Below is a small trained network, with its code and all its weights. Each question gives an input and a class and asks what happens when units are switched off, that is, made to give their printed mean instead of their output.

import numpy as np


def w(rows, s, z=0):
    codes = np.array(rows[::2]) - 128.0
    scale = np.full(codes.shape[1], s)
    scale[-1] = z or s
    return codes * scale


def f(y):
    return np.maximum(y, 0)


def log_softmax(a):
    a = a - a.max(-1, keepdims=True)
    return a - np.log(np.exp(a).sum(-1, keepdims=True))


def net(x, mask):
    res = np.array(x, float).reshape(1, 5) / 4 @ E
    y = f(res @ A[0][:, :-1].T + A[0][:, -1])
    res = res + np.where(mask, y, B[0][:, -1]) @ B[0][:, :-1]
    return log_softmax(res[-1] @ U[:, :-1].T + U[:, -1])


A, B = {}, {}
E = w([
[122,112,54,169,117,79,95,109,143,115],'x0',
[175,157,124,71,97,107,148,196,127,69],'x1',
[253,74,144,132,138,164,58,142,198,122],'x2',
[134,160,142,166,57,106,156,139,103,234],'x3',
[163,112,93,188,158,173,189,110,84,140],'x4',
],0.015)
A[0] = w([
[160,75,39,109,167,142,87,121,179,98,213],'n1',
[145,142,81,242,187,171,205,52,114,199,131],'n2',
[133,122,151,113,135,221,165,224,96,62,201],'n3',
[52,161,102,70,88,105,117,165,74,126,118],'n4',
[92,128,183,143,94,124,121,129,78,186,170],'n5',
[91,186,120,130,100,112,143,82,92,186,167],'n6',
[2,126,84,96,165,37,137,107,69,73,209],'n7',
[216,151,194,117,88,99,138,215,189,155,211],'n8',
[92,118,81,238,148,135,72,142,32,128,168],'n9',
[125,186,75,109,107,169,179,165,132,132,200],'n10',
[58,69,142,82,188,180,135,144,56,72,240],'n11',
[135,101,141,101,134,200,119,89,117,200,136],'n12',
[95,98,95,155,26,35,89,96,56,131,233],'n13',
[212,39,190,101,72,164,100,127,134,199,252],'n14',
],0.0096,0.0035)
B[0] = w([
[124,95,62,147,57,142,93,38,179,190,224],'n1',
[185,214,157,178,200,132,187,126,231,180,241],'n2',
[194,76,127,74,63,114,148,124,108,136,211],'n3',
[52,149,175,118,105,197,102,84,45,75,201],'n4',
[104,122,180,171,218,147,110,201,121,72,189],'n5',
[93,119,186,166,134,146,180,184,130,70,203],'n6',
[58,132,183,94,174,89,145,104,125,97,254],'n7',
[129,188,56,115,148,180,113,192,113,59,225],'n8',
[173,164,171,181,114,50,190,133,244,108,200],'n9',
[181,161,148,53,127,188,151,82,97,95,175],'n10',
[148,49,175,29,93,93,159,54,163,171,219],'n11',
[129,85,207,135,221,234,129,228,120,254,176],'n12',
[108,172,146,191,93,67,86,146,100,96,213],'n13',
[159,84,50,120,102,205,63,192,86,192,234],'n14',
],0.008,0.017)
U = w([
[182,90,132,70,69,119,226,98,73,162,106],'0',
[147,119,21,201,54,117,1,93,165,153,225],'1',
[196,167,129,145,168,77,178,110,204,147,71],'2',
[92,157,153,184,105,47,132,164,136,94,35],'3',
[136,81,140,126,182,164,98,199,97,208,39],'4',
[68,77,124,38,138,54,56,90,183,98,195],'5',
[190,191,65,59,93,121,86,193,96,60,38],'6',
[39,169,166,95,126,109,125,114,39,83,247],'7',
],0.0087,0.0012)

Each question gives the input, the list of numbers given to net, and the class t.
The units are the neurons (one row each of A and B). Each row of codes is followed by its name. A weight is (code - 128) times the scale printed after its matrix; where a second scale follows, it is the last column's (A, B and U).
mask holds one flag per neuron, in row order. A switched-off neuron (its flag False) gives its mean, the last column of its row in B, instead of its output. The means were averaged over made-up inputs and are rounded, as every weight is.
A unit's drop is (log p(t) with every unit on - log p(t) with that unit switched off) / (log p(t) with every unit on - log p(t) with every unit switched off).
The circuit of an input: a set's keep is (log p(t) with only the set's units on - log p(t) with every unit switched off) / (log p(t) with every unit on - log p(t) with every unit switched off). Starting from the 12 units with the biggest drops (on a tie, the unit counted first), units are removed one at a time, each time the one whose removal leaves the highest keep (on an exact tie, the one counted first), for as long as the keep stays at least 0.8.
circuit, biggest first: the units of the circuit, biggest drop first
k most important neurons: the k neurons with the biggest drops, biggest first
drop when u is switched off: that unit's drop, to one decimal
input [-4,7,4,2,8], class 6: circuit, biggest first => (n8)
input [-5,-1,-6,7,4], class 3: 2 most important neurons => (n2 n6)
input [-6,-2,3,-3,-8], class 6: circuit, biggest first => (n8 n7)
input [-3,-7,4,-2,-6], class 4: 3 most important neurons => (n12 n13 n9)
input [2,5,1,-6,3], class 0: circuit, biggest first => (n3 n8)
input [-6,1,4,1,-3], class 6: 2 most important neurons => (n8 n2)
input [-7,3,5,-6,4], class 0: 2 most important neurons => (n3 n11)
input [-1,-2,-3,-3,-8], class 7: 2 most important neurons => (n4 n1)
input [2,-4,-7,7,-3], class 3: 4 most important neurons => (n9 n13 n2 n6)
input [3,4,6,7,2], class 6: 2 most important neurons => (n8 n1)
input [2,-1,-2,3,-3], class 7: 2 most important neurons => (n2 n4)
input [5,-8,-8,-8,1], class 5: 2 most important neurons => (n7 n11)
input [-2,-1,-6,-7,-3], class 5: 4 most important neurons => (n11 n8 n13 n6)
input [4,0,2,5,-2], class 1: circuit, biggest first => (n7)
input [-8,4,4,-4,4], class 0: 4 most important neurons => (n3 n11 n13 n5)
input [-5,4,-7,-2,6], class 0: 2 most important neurons => (n11 n3)
input [8,-6,-4,3,-8], class 3: 3 most important neurons => (n9 n13 n10)
input [-4,-8,-1,5,7], class 2: drop when n9 is switched off => 0.2
input [6,6,4,-3,-5], class 1: drop when n1 is switched off => 0.6
input [3,-4,4,-7,0], class 1: circuit, biggest first => (n1)
input [5,-8,3,7,4], class 2: drop when n2 is switched off => 0.6
